Here is a tiny trained network, its code and every weight. The questions are about switching its units off for an input and a target symbol, where a switched-off unit gives its printed mean instead of its output.

import numpy as np


def w(rows, s, z=0):
    codes = np.array(rows[::2]) - 128.0
    scale = np.full(codes.shape[1], s)
    scale[-1] = z or s
    return codes * scale


def norm(h):
    return h / np.sqrt((h * h).mean(-1, keepdims=True) + 1e-5)


def f(y):
    return y / 2 * (1 + np.tanh(0.7978845608 * (y + 0.044715 * y**3)))


def softmax(a):
    e = np.exp(a - a.max(-1, keepdims=True))
    return e / e.sum(-1, keepdims=True)


def log_softmax(a):
    a = a - a.max(-1, keepdims=True)
    return a - np.log(np.exp(a).sum(-1, keepdims=True))


def net(x, mask):
    ids = ['αβδεζηθλμπστφψω'.index(c) for c in x.split()]
    T = len(ids)
    res = E[ids] + P[:T]
    u = 0
    for l in range(3):
        r = norm(res)
        for j in range(3):
            rows = slice(2 * j, 2 * j + 2)
            q, k, v = (r @ M[l][rows].T for M in (Q, K, V))
            z = softmax(np.where(np.tri(T) > 0, q @ k.T / 2**0.5, -1e9)) @ v
            o = O[l][rows]
            res = res + np.where(mask[u + j], z, o[:, -1]) @ o[:, :-1]
        u += 3
        y = f(norm(res) @ A[l][:, :-1].T + A[l][:, -1])
        res = res + np.where(mask[u : u + 4], y, B[l][:, -1]) @ B[l][:, :-1]
        u += 4
    return log_softmax(norm(res)[-1] @ U[:, :-1].T + U[:, -1])


Q, K, V, O, A, B = {}, {}, {}, {}, {}, {}
E = w([
[163,95,115,126],'α',
[102,112,104,32],'β',
[179,125,22,129],'δ',
[128,195,131,107],'ε',
[129,51,93,208],'ζ',
[229,215,147,128],'η',
[171,172,230,160],'θ',
[185,135,159,101],'λ',
[240,170,88,105],'μ',
[100,99,129,149],'π',
[107,27,207,94],'σ',
[156,124,136,153],'τ',
[150,178,179,252],'φ',
[148,47,125,73],'ψ',
[199,201,77,168],'ω',
],0.02)
P = w([
[87,141,111,115],'0',
[101,117,140,171],'1',
[117,240,150,10],'2',
[152,115,106,123],'3',
[125,128,138,166],'4',
[106,217,147,6],'5',
[147,117,106,120],'6',
[102,145,147,162],'7',
],0.011)
Q[0] = w([
[25,209,144,131],'0.h1',
[196,170,58,219],'0.h1',
[19,164,111,255],'0.h2',
[192,237,69,215],'0.h2',
[191,70,174,42],'0.h3',
[139,105,218,187],'0.h3',
],0.016)
K[0] = w([
[58,193,118,118],'0.h1',
[214,176,113,202],'0.h1',
[6,193,104,199],'0.h2',
[170,238,85,192],'0.h2',
[126,158,105,71],'0.h3',
[65,150,180,183],'0.h3',
],0.019)
V[0] = w([
[135,134,117,161],'0.h1',
[253,89,122,235],'0.h1',
[34,170,68,199],'0.h2',
[105,109,113,142],'0.h2',
[118,188,94,87],'0.h3',
[108,91,137,208],'0.h3',
],0.0055)
O[0] = w([
[99,129,139,131,126],'0.h1',
[3,121,130,128,189],'0.h1',
[142,69,76,183,6],'0.h2',
[140,121,115,123,77],'0.h2',
[73,163,167,113,204],'0.h3',
[148,84,93,144,27],'0.h3',
],0.0074,0.0026)
A[0] = w([
[115,94,189,201,252],'0.n1',
[123,154,143,253,26],'0.n2',
[192,125,216,172,125],'0.n3',
[102,89,161,98,110],'0.n4',
],0.021,0.0022)
B[0] = w([
[112,105,214,253,227],'0.n1',
[147,44,148,27,254],'0.n2',
[50,163,226,94,247],'0.n3',
[41,117,32,100,195],'0.n4',
],0.015,0.0053)
Q[1] = w([
[70,46,165,186],'1.h1',
[92,140,149,83],'1.h1',
[122,114,174,87],'1.h2',
[86,3,91,129],'1.h2',
[65,106,106,220],'1.h3',
[167,167,58,170],'1.h3',
],0.026)
K[1] = w([
[5,148,141,171],'1.h1',
[145,152,177,109],'1.h1',
[148,142,206,124],'1.h2',
[107,158,95,36],'1.h2',
[38,38,78,136],'1.h3',
[169,114,83,208],'1.h3',
],0.027)
V[1] = w([
[168,130,64,21],'1.h1',
[229,1,70,118],'1.h1',
[140,125,97,81],'1.h2',
[71,185,82,126],'1.h2',
[167,74,187,167],'1.h3',
[95,8,72,79],'1.h3',
],0.0059)
O[1] = w([
[217,186,253,107,187],'1.h1',
[178,168,190,212,4],'1.h1',
[118,57,143,134,124],'1.h2',
[107,109,84,101,127],'1.h2',
[108,130,48,88,52],'1.h3',
[52,15,124,108,25],'1.h3',
],0.0052,0.004)
A[1] = w([
[172,41,178,51,220],'1.n1',
[176,8,38,121,60],'1.n2',
[188,146,232,202,189],'1.n3',
[198,140,110,32,252],'1.n4',
],0.016,0.0022)
B[1] = w([
[109,192,36,129,207],'1.n1',
[181,60,248,123,174],'1.n2',
[158,126,39,163,198],'1.n3',
[243,156,122,130,250],'1.n4',
],0.015,0.011)
Q[2] = w([
[75,121,159,220],'2.h1',
[148,110,97,106],'2.h1',
[137,91,157,115],'2.h2',
[111,146,142,166],'2.h2',
[152,114,178,140],'2.h3',
[137,128,125,251],'2.h3',
],0.031)
K[2] = w([
[81,54,186,161],'2.h1',
[167,119,123,129],'2.h1',
[103,172,88,170],'2.h2',
[133,85,132,155],'2.h2',
[156,135,93,140],'2.h3',
[174,252,133,217],'2.h3',
],0.027)
V[2] = w([
[135,143,246,139],'2.h1',
[203,189,95,92],'2.h1',
[115,153,201,183],'2.h2',
[155,143,68,177],'2.h2',
[94,109,101,205],'2.h3',
[165,196,172,193],'2.h3',
],0.011)
O[2] = w([
[91,110,78,180,139],'2.h1',
[174,78,254,169,253],'2.h1',
[147,108,171,92,117],'2.h2',
[154,77,69,135,123],'2.h2',
[89,212,170,128,73],'2.h3',
[161,77,173,197,118],'2.h3',
],0.0077)
A[2] = w([
[241,195,81,187,176],'2.n1',
[83,249,29,96,47],'2.n2',
[198,149,22,94,155],'2.n3',
[59,223,139,174,5],'2.n4',
],0.015,0.0024)
B[2] = w([
[32,151,130,141,252],'2.n1',
[141,254,137,146,149],'2.n2',
[167,116,61,119,190],'2.n3',
[203,70,77,142,140],'2.n4',
],0.018,0.014)
U = w([
[89,109,126,46,189],'α',
[120,146,49,84,190],'β',
[193,108,198,152,88],'δ',
[124,171,132,254,47],'ε',
[160,109,137,151,253],'ζ',
[95,151,207,157,82],'η',
[90,125,180,165,64],'θ',
[142,146,218,75,103],'λ',
[183,110,81,185,132],'μ',
[154,93,127,169,143],'π',
[33,174,114,112,67],'σ',
[84,131,127,138,180],'τ',
[81,122,95,149,158],'φ',
[192,97,114,75,135],'ψ',
[168,115,76,116,83],'ω',
],0.015,0.0043)

Each question gives the input, a string of symbols that net reads in full, and the target symbol t.
The units are the heads (2 rows each of Q, K, V and O) and the neurons (one row each of A and B). Each row of codes is followed by its name. A weight is (code - 128) times the scale printed after its matrix; where a second scale follows, it is the last column's (O, A, B and U).
mask holds one flag per unit, layer by layer, with each layer's heads first. A switched-off unit (its flag False) gives its mean, the last column of its rows in O or B, instead of its output. The means were averaged over made-up inputs and are rounded, as every weight is.
A unit's drop is (log p(t) with every unit on - log p(t) with that unit switched off) / (log p(t) with every unit on - log p(t) with every unit switched off).
The circuit of an input: a set's keep is (log p(t) with only the set's units on - log p(t) with every unit switched off) / (log p(t) with every unit on - log p(t) with every unit switched off). Starting from the 12 units with the biggest drops (on a tie, the unit counted first), units are removed one at a time, each time the one whose removal leaves the highest keep (on an exact tie, the one counted first), for as long as the keep stays at least 0.8.
circuit, biggest first: the units of the circuit, biggest drop first
top k neurons in layer l: the k neurons of layer l with the biggest drops, biggest first
heads that matter: for each layer, one digit per head in row order, 1 if its drop is at least 0.15 and else 0, layers parted by /
drop of u: that unit's drop, to one decimal
input θ ζ ε η ψ, target α: top neuron in layer 2	2.n1
input σ ε ε α λ, target σ: circuit, biggest first	1.n4, 0.h1
input λ τ τ ζ μ, target ε: circuit, biggest first	0.n2, 2.n1, 2.h3
input λ η φ α, target α: top 3 neurons in layer 0	0.n4, 0.n1, 0.n3
input δ δ α ζ λ φ ψ ε, target β: circuit, biggest first	0.h2, 1.n1, 0.n2, 0.h3
input ε η ω ω λ, target σ: heads that matter	100 / 100 / 100
input τ ω α ε, target ε: top 3 neurons in layer 0	0.n2, 0.n1, 0.n4
input μ μ α λ ε, target β: heads that matter	110 / 000 / 001
input μ λ ε μ ε φ, target σ: circuit, biggest first	0.n2, 1.n4, 0.n1, 1.n1
input β μ φ η η, target λ: heads that matter	100 / 000 / 100
input λ δ λ ε ψ, target α: top 3 neurons in layer 1	1.n2, 1.n4, 1.n3
input π ε λ λ, target λ: circuit, biggest first	2.n1, 0.n3
input ε π δ ε λ ω λ η, target λ: heads that matter	000 / 000 / 100
input η σ ε ω σ α ε, target ε: top neuron in layer 1	1.n3
input φ ε ε λ, target λ: top 2 neurons in layer 0	0.n1, 0.n3
input θ ε ζ ε π π ψ ω, target ψ: heads that matter	100 / 000 / 000
input ψ η ε θ ψ λ ε μ, target ε: top 2 neurons in layer 0	0.n2, 0.n1
input λ λ λ δ, target δ: top 2 neurons in layer 0	0.n3, 0.n2
input ψ θ η μ α ψ, target β: top 2 neurons in layer 1	1.n2, 1.n1
input ψ θ λ ζ δ, target δ: circuit, biggest first	1.n2
input π σ ω π σ ψ, target β: top 2 neurons in layer 2	2.n3, 2.n1
input λ ψ ε ε α ω, target ε: top 3 neurons in layer 0	0.n2, 0.n3, 0.n4
input β μ τ ε π ω, target ε: top 2 neurons in layer 2	2.n1, 2.n2
input ε λ δ μ μ φ, target σ: top 2 neurons in layer 0	0.n2, 0.n1
input α ε λ ε θ μ θ ω, target ψ: drop of 0.n2	1.5
input ε λ π α, target α: drop of 0.h1	0.5
